Small tables with named rows and columns. After each table, cells are looked up by row and column.

Table bakud
        pimaziv  ladi
solu        120   127
gizumi      206    53
loveni      166    32

What is the pimaziv of solu in bakud? 120
What is the pimaziv of gizumi in bakud? 206
What is the ladi of gizumi in bakud? 53
What is the pimaziv of loveni in bakud? 166
What is the ladi of solu in bakud? 127
What is the ladi of loveni in bakud? 32

zer:
        vibeb  dunobu  vod  guminor  redu  geda  sur
gupa      122     160   81      148   123   109  120
mupa      126      79  168      117   168   166  101
dizag     130     195  116      136   100   111  161
logazi    183      78  114      134   188   156   54
zus       108     205   89      134   103   102  149
katir     135     114  136      131   145   142  112

sur of mupa is 101
guminor of zus is 134
dunobu of dizag is 195
vibeb of dizag is 130
sur of gupa is 120
vod of dizag is 116
geda of gupa is 109
redu of dizag is 100
vod of katir is 136
guminor of mupa is 117
geda of dizag is 111
vibeb of gupa is 122
geda of logazi is 156
redu of katir is 145
sur of logazi is 54
vod of gupa is 81
geda of katir is 142

gak =
columns: ponon, tav, fonal, rifumom, pab, radumiz, tem, vib, gim
fovezo: [145, 146, 100, 150, 149, 72, 167, 195, 144]
lufuzul: [151, 146, 220, 146, 142, 244, 126, 80, 159]
kavato: [144, 140, 91, 150, 146, 42, 176, 208, 147]

lufuzul, tav -> 146
lufuzul, gim -> 159
fovezo, tav -> 146
kavato, tem -> 176
fovezo, tem -> 167
lufuzul, vib -> 80
kavato, rifumom -> 150
kavato, vib -> 208
lufuzul, tem -> 126
lufuzul, rifumom -> 146
lufuzul, fonal -> 220
lufuzul, pab -> 142
kavato, gim -> 147
kavato, radumiz -> 42
kavato, ponon -> 144
fovezo, gim -> 144
lufuzul, radumiz -> 244
fovezo, rifumom -> 150

kofira:
|  | tazogom | livad | mezik | letane |
|---|---|---|---|---|
| vuf | 215 | 74 | 33 | 75 |
| vuver | 124 | 93 | 102 | 77 |
| vif | 120 | 66 | 55 | 91 |
| vof | 28 | 135 | 29 | 121 |
| tolu | 64 | 124 | 15 | 116 |
| muz | 79 | 81 | 32 | 107 |
| zer | 84 | 80 | 33 | 106 |
| ripop | 87 | 93 | 9 | 112 |
| dulofo | 190 | 65 | 95 | 63 |
| zol | 135 | 73 | 21 | 97 |
| kivavu | 11 | 134 | 116 | 100 |
| mev | 117 | 90 | 145 | 66 |

What is the livad of muz in kofira? 81
What is the livad of tolu in kofira? 124
What is the tazogom of ripop in kofira? 87
What is the letane of vuf in kofira? 75
What is the letane of vif in kofira? 91
What is the livad of vuver in kofira? 93
What is the tazogom of tolu in kofira? 64
What is the livad of zer in kofira? 80

mef:
|  | vagusat | nis | zem | milab | kosovi | lunipeg | dukamop |
|---|---|---|---|---|---|---|---|
| zemot | 1.19 | 0.27 | -1.99 | 3.58 | 5.42 | 2.21 | -3.28 |
| lav | 3.20 | 0.62 | 0.44 | -6.23 | 1.33 | 0.33 | 1.00 |
| tefil | 1.89 | 1.75 | 2.25 | 0.30 | 1.05 | -3.90 | -0.49 |
| bonof | 3.73 | 2.13 | -2.52 | -4.28 | 3.07 | -0.17 | 1.12 |
| nofigod | 0.84 | -1.97 | 5.54 | 1.30 | 6.53 | -5.42 | -5.49 |
| mafola | 0.04 | -4.86 | 4.49 | 3.99 | 3.42 | -2.56 | -5.83 |
| zus | 2.08 | 0.34 | 5.30 | -5.33 | 1.67 | -5.26 | 1.42 |
| popem | 3.19 | -7.44 | 2.32 | 0.56 | 0.64 | -4.57 | -4.79 |
| nof | 4.42 | -3.75 | -3.52 | -0.65 | 1.46 | 3.84 | -5.56 |

zem of lav: 0.44
vagusat of zemot: 1.19
nis of tefil: 1.75
zem of tefil: 2.25
lunipeg of zus: -5.26
lunipeg of mafola: -2.56
zem of nofigod: 5.54
nis of mafola: -4.86
lunipeg of nof: 3.84
nis of zus: 0.34
dukamop of mafola: -5.83
kosovi of nofigod: 6.53
lunipeg of nofigod: -5.42
kosovi of zemot: 5.42
dukamop of lav: 1.00
dukamop of bonof: 1.12

Table gemad
,ror,kofa
ribupe,69,50
por,27,83
zit,11,36
valer,29,31
nogo,53,24
lev,58,49
dimopa,52,51
bura,56,31
ref,55,28
vos,53,19
begimo,27,23
vitu,46,23

What is the kofa of valer in gemad?
31
What is the kofa of ribupe in gemad?
50
What is the kofa of bura in gemad?
31
What is the kofa of nogo in gemad?
24
What is the ror of bura in gemad?
56
What is the ror of vos in gemad?
53
What is the ror of ref in gemad?
55
What is the kofa of begimo in gemad?
23
What is the ror of lev in gemad?
58
What is the kofa of vos in gemad?
19
What is the kofa of dimopa in gemad?
51

nefizib =
	dol	saros	nobole	vug	lalid	zogaza	rebit	kidiga	mefeper
fibulog	4.39	7.79	4.81	4.46	2.54	1.38	2.04	2.87	2.17
zug	3.51	2.03	3.75	3.51	5.19	5.44	5.26	5.05	5.08
gufil	4.28	6.23	4.63	4.56	2.13	1.65	1.78	2.72	2.43
depazem	3.41	1.88	3.87	3.56	4.85	5.12	4.82	4.92	4.93
babegi	4.13	6.50	4.71	4.33	2.70	1.86	2.23	3.15	2.59

What is the mefeper of zug in nefizib?
5.08
What is the vug of zug in nefizib?
3.51
What is the kidiga of gufil in nefizib?
2.72
What is the vug of depazem in nefizib?
3.56
What is the mefeper of babegi in nefizib?
2.59
What is the rebit of depazem in nefizib?
4.82
What is the rebit of fibulog in nefizib?
2.04
What is the dol of gufil in nefizib?
4.28
What is the lalid of babegi in nefizib?
2.70
What is the nobole of depazem in nefizib?
3.87
Which row has the largest kidiga? zug

